Below are the code and all the weights of a small trained network. Each question names an input and a class and asks about switching units off, where a switched-off unit gives its printed mean instead of its output.

import numpy as np


def w(rows, s, z=0):
    codes = np.array(rows[::2]) - 128.0
    scale = np.full(codes.shape[1], s)
    scale[-1] = z or s
    return codes * scale


def norm(h):
    return h / np.sqrt((h * h).mean(-1, keepdims=True) + 1e-5)


def f(y):
    return y / 2 * (1 + np.tanh(0.7978845608 * (y + 0.044715 * y**3)))


def log_softmax(a):
    a = a - a.max(-1, keepdims=True)
    return a - np.log(np.exp(a).sum(-1, keepdims=True))


def net(x, mask):
    res = np.array(x, float).reshape(1, 3) / 4 @ E
    u = 0
    for l in range(3):
        y = f(norm(res) @ A[l][:, :-1].T + A[l][:, -1])
        res = res + np.where(mask[u : u + 6], y, B[l][:, -1]) @ B[l][:, :-1]
        u += 6
    return log_softmax(norm(res)[-1] @ U[:, :-1].T + U[:, -1])


A, B = {}, {}
E = w([
[133,87,242,190,156,70,111,101],'x0',
[115,204,122,197,129,162,107,241],'x1',
[174,54,138,142,254,136,87,162],'x2',
],0.0055)
A[0] = w([
[146,185,250,148,159,130,80,84,221],'L0N1',
[24,187,117,162,79,122,158,60,251],'L0N2',
[123,135,56,89,134,255,72,119,188],'L0N3',
[117,207,93,135,176,104,223,122,226],'L0N4',
[44,153,151,123,79,142,117,98,2],'L0N5',
[165,141,140,87,148,98,207,116,87],'L0N6',
],0.0055,0.00084)
B[0] = w([
[167,134,109,120,28,106,108,132,234],'L0N1',
[103,124,92,151,200,103,108,144,238],'L0N2',
[176,127,157,168,83,114,116,119,252],'L0N3',
[134,66,200,85,181,3,152,99,158],'L0N4',
[122,151,76,218,137,115,107,120,158],'L0N5',
[118,99,152,175,157,150,149,110,140],'L0N6',
],0.0072,0.0031)
A[1] = w([
[72,180,164,105,103,110,154,135,99],'L1N1',
[203,42,172,120,143,126,95,163,250],'L1N2',
[95,143,119,48,52,45,93,167,152],'L1N3',
[120,97,134,95,226,187,65,154,127],'L1N4',
[47,162,171,195,107,197,100,228,193],'L1N5',
[176,193,3,67,123,209,157,116,196],'L1N6',
],0.0057,0.0018)
B[1] = w([
[112,157,119,155,213,148,121,129,130],'L1N1',
[87,184,70,176,84,127,150,140,255],'L1N2',
[165,132,129,205,163,123,173,169,167],'L1N3',
[22,150,109,202,120,111,90,89,175],'L1N4',
[134,68,176,20,134,137,155,54,209],'L1N5',
[149,119,255,193,93,75,94,122,205],'L1N6',
],0.0068,0.005)
A[2] = w([
[155,114,57,192,75,83,84,134,237],'L2N1',
[73,199,86,205,178,138,151,119,48],'L2N2',
[71,219,227,86,169,141,107,221,148],'L2N3',
[101,86,44,86,254,82,146,160,88],'L2N4',
[97,159,193,62,83,120,246,118,209],'L2N5',
[137,131,56,158,158,83,212,12,253],'L2N6',
],0.005,0.0017)
B[2] = w([
[170,178,148,105,162,191,234,162,255],'L2N1',
[3,170,111,139,213,175,81,184,172],'L2N2',
[148,10,111,104,25,195,43,6,165],'L2N3',
[218,178,227,138,135,136,229,183,133],'L2N4',
[67,66,50,163,218,225,107,178,177],'L2N5',
[117,101,145,107,135,248,25,198,244],'L2N6',
],0.0046,0.0049)
U = w([
[101,4,132,78,91,210,53,88,167],'0',
[43,154,105,224,173,152,100,174,166],'1',
[235,121,194,197,41,60,163,146,190],'2',
[145,148,106,133,150,161,197,191,172],'3',
[174,164,60,45,158,85,160,85,4],'4',
[147,142,95,17,143,56,170,128,12],'5',
[111,97,100,88,142,1,175,152,12],'6',
[172,157,48,23,161,41,161,96,15],'7',
],0.009,0.0041)

Each question gives the input, the list of numbers given to net, and the class t.
The units are the neurons (one row each of A and B). Each row of codes is followed by its name. A weight is (code - 128) times the scale printed after its matrix; where a second scale follows, it is the last column's (A, B and U).
mask holds one flag per neuron, layer by layer. A switched-off neuron (its flag False) gives its mean, the last column of its row in B, instead of its output. The means were averaged over made-up inputs and are rounded, as every weight is.
A unit's drop is (log p(t) with every unit on - log p(t) with that unit switched off) / (log p(t) with every unit on - log p(t) with every unit switched off).
The circuit of an input: a set's keep is (log p(t) with only the set's units on - log p(t) with every unit switched off) / (log p(t) with every unit on - log p(t) with every unit switched off). Starting from the 12 units with the biggest drops (on a tie, the unit counted first), units are removed one at a time, each time the one whose removal leaves the highest keep (on an exact tie, the one counted first), for as long as the keep stays at least 0.8.
units of the circuit, in order: the units of the circuit, biggest drop first
unit that matters most: the unit with the biggest drop
k most important neurons: the k neurons with the biggest drops, biggest first
k most important neurons of layer l: the k neurons of layer l with the biggest drops, biggest first
input [3,2,-2], class 3: 2 most important neurons of layer 2 => (L2N1; L2N3)
input [-3,6,6], class 0: units of the circuit, in order => (L1N5; L2N3)
input [-5,-2,-2], class 2: unit that matters most => L1N6
input [-2,-7,8], class 1: units of the circuit, in order => (L1N4; L1N5; L1N2)
input [-1,3,-2], class 3: 2 most important neurons => (L0N4; L1N6)
input [3,1,-2], class 3: 2 most important neurons of layer 0 => (L0N3; L0N2)
input [-2,0,2], class 3: units of the circuit, in order => (L0N3; L1N6; L2N1)
input [2,2,3], class 3: 3 most important neurons of layer 0 => (L0N1; L0N2; L0N4)
input [6,4,2], class 2: units of the circuit, in order => (L0N1; L2N6)
input [-1,0,0], class 3: 3 most important neurons => (L1N6; L1N2; L2N1)
input [6,-7,-5], class 0: units of the circuit, in order => (L2N6; L1N6)
input [-1,-1,-2], class 3: 2 most important neurons => (L2N4; L1N6)
input [-2,1,1], class 3: units of the circuit, in order => (L1N6; L0N3; L2N1)
input [-2,0,-1], class 3: 2 most important neurons => (L1N6; L0N4)
input [-3,6,-5], class 0: units of the circuit, in order => (L1N5; L2N3; L1N2)
input [-5,-8,-8], class 0: 2 most important neurons => (L2N6; L1N2)
input [6,5,5], class 2: 2 most important neurons => (L0N1; L2N6)
input [-1,-4,-5], class 1: units of the circuit, in order => (L1N5; L0N2)
input [-6,-4,7], class 1: 3 most important neurons of layer 1 => (L1N4; L1N5; L1N2)
input [-7,-3,7], class 1: 2 most important neurons of layer 1 => (L1N4; L1N2)
input [2,8,-2], class 0: 2 most important neurons => (L1N5; L2N3)
input [-5,8,6], class 0: unit that matters most => L1N5
input [5,-1,7], class 1: units of the circuit, in order => (L1N2; L1N4)
input [2,-2,2], class 3: 2 most important neurons => (L0N1; L0N2)
input [-8,-4,2], class 2: units of the circuit, in order => (L1N6)
input [5,-4,6], class 1: 2 most important neurons of layer 1 => (L1N5; L1N2)
input [0,-2,-3], class 3: unit that matters most => L2N4
input [5,6,2], class 0: 2 most important neurons => (L1N5; L0N3)
